Below is a small trained network, with its code and all its weights. Each question gives an input and a target symbol and asks what happens when units are switched off, that is, made to give their printed mean instead of their output.

import numpy as np


def w(rows, s, z=0):
    codes = np.array(rows[::2]) - 128.0
    scale = np.full(codes.shape[1], s)
    scale[-1] = z or s
    return codes * scale


def f(y):
    return np.maximum(y, 0)


def softmax(a):
    e = np.exp(a - a.max(-1, keepdims=True))
    return e / e.sum(-1, keepdims=True)


def log_softmax(a):
    a = a - a.max(-1, keepdims=True)
    return a - np.log(np.exp(a).sum(-1, keepdims=True))


def net(x, mask):
    ids = ['αβγζηλμξπστψω'.index(c) for c in x.split()]
    T = len(ids)
    res = E[ids] + P[:T]
    q, k, v = (res @ M[0].T for M in (Q, K, V))
    z = softmax(np.where(np.tri(T) > 0, q @ k.T / 2**0.5, -1e9)) @ v
    res = res + np.where(mask[0], z, O[0][:, -1]) @ O[0][:, :-1]
    y = f(res @ A[0][:, :-1].T + A[0][:, -1])
    res = res + np.where(mask[1:17], y, B[0][:, -1]) @ B[0][:, :-1]
    return log_softmax(res[-1] @ U[:, :-1].T + U[:, -1])


Q, K, V, O, A, B = {}, {}, {}, {}, {}, {}
E = w([
[64,75,42,123,83,174,132,120,148,158,99,203],'α',
[59,58,188,102,79,156,119,144,177,107,96,107],'β',
[82,142,137,131,63,120,107,169,206,159,226,139],'γ',
[137,194,96,103,101,182,91,67,148,138,199,112],'ζ',
[143,112,113,73,138,182,101,55,133,101,32,88],'η',
[134,134,129,88,147,165,67,169,102,163,31,95],'λ',
[250,131,139,88,138,138,169,170,204,158,176,154],'μ',
[139,101,130,191,114,204,163,145,126,98,159,172],'ξ',
[51,130,151,151,84,113,106,152,64,109,149,150],'π',
[174,203,120,101,165,91,113,193,63,209,116,197],'σ',
[120,184,206,94,135,113,100,137,102,108,139,56],'τ',
[87,119,145,137,97,149,201,42,89,24,177,147],'ψ',
[160,129,191,114,165,82,147,179,21,115,98,181],'ω',
],0.018)
P = w([
[159,82,144,127,68,197,70,90,92,172,177,123],'0',
[54,165,239,127,127,132,102,44,176,206,74,200],'1',
[161,65,168,73,17,216,97,151,80,168,166,140],'2',
[140,84,96,116,160,139,35,156,97,78,182,133],'3',
[94,185,180,184,121,96,120,111,187,138,47,140],'4',
[142,122,130,75,26,216,165,208,76,119,146,110],'5',
[130,125,74,125,181,124,77,227,98,8,160,118],'6',
[75,206,133,214,162,78,187,166,180,86,34,105],'7',
[115,172,113,50,69,218,227,240,55,67,150,105],'8',
[123,132,94,82,176,152,86,213,91,31,172,144],'9',
[103,191,189,188,111,99,105,96,191,142,54,150],'10',
],0.014)
Q[0] = w([
[108,80,116,186,255,59,78,71,170,126,141,135],'H1',
[113,146,151,185,108,110,180,84,151,203,93,102],'H1',
],0.015)
K[0] = w([
[121,46,187,79,53,196,74,64,142,255,137,163],'H1',
[192,76,135,252,165,61,6,42,187,137,129,132],'H1',
],0.0098)
V[0] = w([
[53,49,67,124,89,167,165,123,247,46,124,145],'H1',
[158,168,29,51,151,137,104,166,254,222,133,98],'H1',
],0.0074)
O[0] = w([
[183,23,176,252,110,66,34,35,112,193,165,77,130],'H1',
[54,63,188,55,254,162,177,97,77,190,181,155,6],'H1',
],0.01,0.0026)
A[0] = w([
[9,142,174,126,101,32,69,170,135,184,79,151,152],'N1',
[98,254,78,136,187,103,119,54,193,225,93,94,103],'N2',
[123,64,185,156,218,65,101,79,221,196,156,126,173],'N3',
[200,106,75,136,45,108,112,155,106,104,121,82,16],'N4',
[231,78,30,101,153,138,143,135,58,161,112,150,163],'N5',
[83,195,112,138,126,176,150,127,186,94,94,120,179],'N6',
[94,169,198,112,143,84,165,41,246,68,127,53,78],'N7',
[199,151,140,95,104,118,137,195,35,157,140,98,110],'N8',
[86,224,132,93,123,98,186,124,195,100,62,172,8],'N9',
[220,152,192,88,134,109,150,128,148,90,205,111,194],'N10',
[123,88,34,122,116,178,129,148,105,123,238,155,144],'N11',
[139,214,175,171,87,151,95,162,211,79,59,178,182],'N12',
[178,67,75,163,78,67,106,125,97,158,152,65,2],'N13',
[152,108,167,186,108,25,161,73,177,186,45,160,130],'N14',
[87,63,149,124,95,124,146,96,80,44,70,154,191],'N15',
[135,38,85,65,156,172,106,145,53,129,211,79,144],'N16',
],0.0082,0.0094)
B[0] = w([
[85,175,169,118,109,142,145,125,205,60,150,66,184],'N1',
[172,121,87,139,138,179,46,214,125,228,219,61,154],'N2',
[152,83,117,143,54,124,197,225,82,197,90,148,202],'N3',
[123,128,98,88,233,71,146,86,137,114,223,162,186],'N4',
[73,143,144,156,80,140,144,96,132,46,182,25,161],'N5',
[124,88,117,187,126,150,67,168,120,141,114,212,204],'N6',
[160,14,139,85,146,99,106,2,112,111,176,181,155],'N7',
[109,83,138,136,150,148,73,126,205,127,126,162,171],'N8',
[216,127,191,129,82,47,145,46,154,170,93,84,179],'N9',
[116,152,72,92,64,149,110,119,96,65,92,119,170],'N10',
[172,135,198,106,172,129,100,148,139,77,86,66,169],'N11',
[80,88,120,112,156,125,191,115,46,192,131,93,253],'N12',
[148,139,189,121,179,216,101,96,88,97,70,193,155],'N13',
[141,150,138,78,172,163,156,133,210,126,98,191,180],'N14',
[163,167,114,122,107,116,63,154,155,141,142,117,193],'N15',
[96,147,66,201,188,67,202,78,217,201,115,149,183],'N16',
],0.0089,0.019)
U = w([
[86,144,133,214,125,174,179,108,66,141,85,172,128],'α',
[198,95,149,117,142,129,39,140,157,131,97,144,112],'β',
[104,95,116,183,93,71,192,115,140,164,223,95,69],'γ',
[165,221,104,114,164,93,132,131,182,162,182,103,136],'ζ',
[107,204,122,192,2,86,81,102,196,73,128,48,215],'η',
[72,177,22,122,108,187,105,165,211,95,119,229,138],'λ',
[53,50,152,67,191,118,229,84,154,104,101,112,2],'μ',
[134,93,224,88,119,138,109,108,61,70,161,12,169],'ξ',
[64,124,40,120,118,152,114,152,71,145,224,123,135],'π',
[141,190,184,97,165,114,157,123,143,103,37,149,110],'σ',
[98,136,136,110,80,209,86,189,58,95,41,21,146],'τ',
[105,132,144,100,148,105,158,61,121,112,161,201,126],'ψ',
[159,145,63,90,112,87,185,148,88,147,125,170,135],'ω',
],0.0081,0.0092)

Each question gives the input, a string of symbols that net reads in full, and the target symbol t.
The units are the heads (2 rows each of Q, K, V and O) and the neurons (one row each of A and B). Each row of codes is followed by its name. A weight is (code - 128) times the scale printed after its matrix; where a second scale follows, it is the last column's (O, A, B and U).
mask holds one flag per unit, heads first, then neurons. A switched-off unit (its flag False) gives its mean, the last column of its rows in O or B, instead of its output. The means were averaged over made-up inputs and are rounded, as every weight is.
A unit's drop is (log p(t) with every unit on - log p(t) with that unit switched off) / (log p(t) with every unit on - log p(t) with every unit switched off).
The circuit of an input: a set's keep is (log p(t) with only the set's units on - log p(t) with every unit switched off) / (log p(t) with every unit on - log p(t) with every unit switched off). Starting from the 12 units with the biggest drops (on a tie, the unit counted first), units are removed one at a time, each time the one whose removal leaves the highest keep (on an exact tie, the one counted first), for as long as the keep stays at least 0.8.
circuit, biggest first: the units of the circuit, biggest drop first
unit that matters most: the unit with the biggest drop
k most important neurons: the k neurons with the biggest drops, biggest first
input μ ψ ω ζ η η α η β, target η: most important neuron => (N12)
input η σ η ζ γ η ψ, target η: circuit, biggest first => (N12 N4)
input ξ π γ ξ γ, target γ: 2 most important neurons => (N3 N7)
input η ψ β η β π π λ ψ η, target ψ: circuit, biggest first => (N4 H1 N13 N12)
input β λ π, target π: circuit, biggest first => (H1 N4 N12 N9)
input η σ ω ω, target ω: circuit, biggest first => (H1 N12)
input β ω η ω, target η: circuit, biggest first => (N12 N5 N4)
input μ η η γ, target η: circuit, biggest first => (N12 N4)
input ψ η γ α, target γ: circuit, biggest first => (H1 N16)
input τ η η, target τ: circuit, biggest first => (H1 N16)
input σ ω ω ζ ψ, target ψ: circuit, biggest first => (N7 N3)
input α η ψ η π ξ, target π: circuit, biggest first => (N4 H1 N12 N9)
input π ξ ω η λ γ, target λ: circuit, biggest first => (H1 N12)
input η μ μ η η β β λ μ γ, target μ: circuit, biggest first => (H1)
input β η η η τ λ η η γ ω η, target β: 3 most important neurons => (N2 N7 N14)
input η α σ ψ γ α γ, target α: 3 most important neurons => (N13 N3 N16)
input γ λ τ ω η η, target ω: 4 most important neurons => (N12 N9 N4 N6)
input γ σ α π γ γ, target π: 2 most important neurons => (N4 N12)
input η π η η ω γ τ σ η μ, target η: circuit, biggest first => (N12 N5 N10)
input π λ η ψ η ξ, target ψ: circuit, biggest first => (N4 H1 N13)
input π σ γ τ π, target η: 3 most important neurons => (N9 N1 N3)
input ω μ γ β γ, target γ: most important neuron => (N3)
input ξ ξ ξ η γ τ ζ η α α, target α: 3 most important neurons => (N13 N16 N3)
input ω γ η σ η γ β ψ ω ψ, target ω: 2 most important neurons => (N12 N9)
input ω ω τ π ω η λ, target η: 2 most important neurons => (N12 N5)
input ω ξ ω π τ γ β, target γ: 2 most important neurons => (N16 N3)
input σ α τ η ζ λ μ τ λ ψ ζ, target π: unit that matters most => N2
input η η η σ η σ β η ζ, target η: 3 most important neurons => (N12 N16 N4)
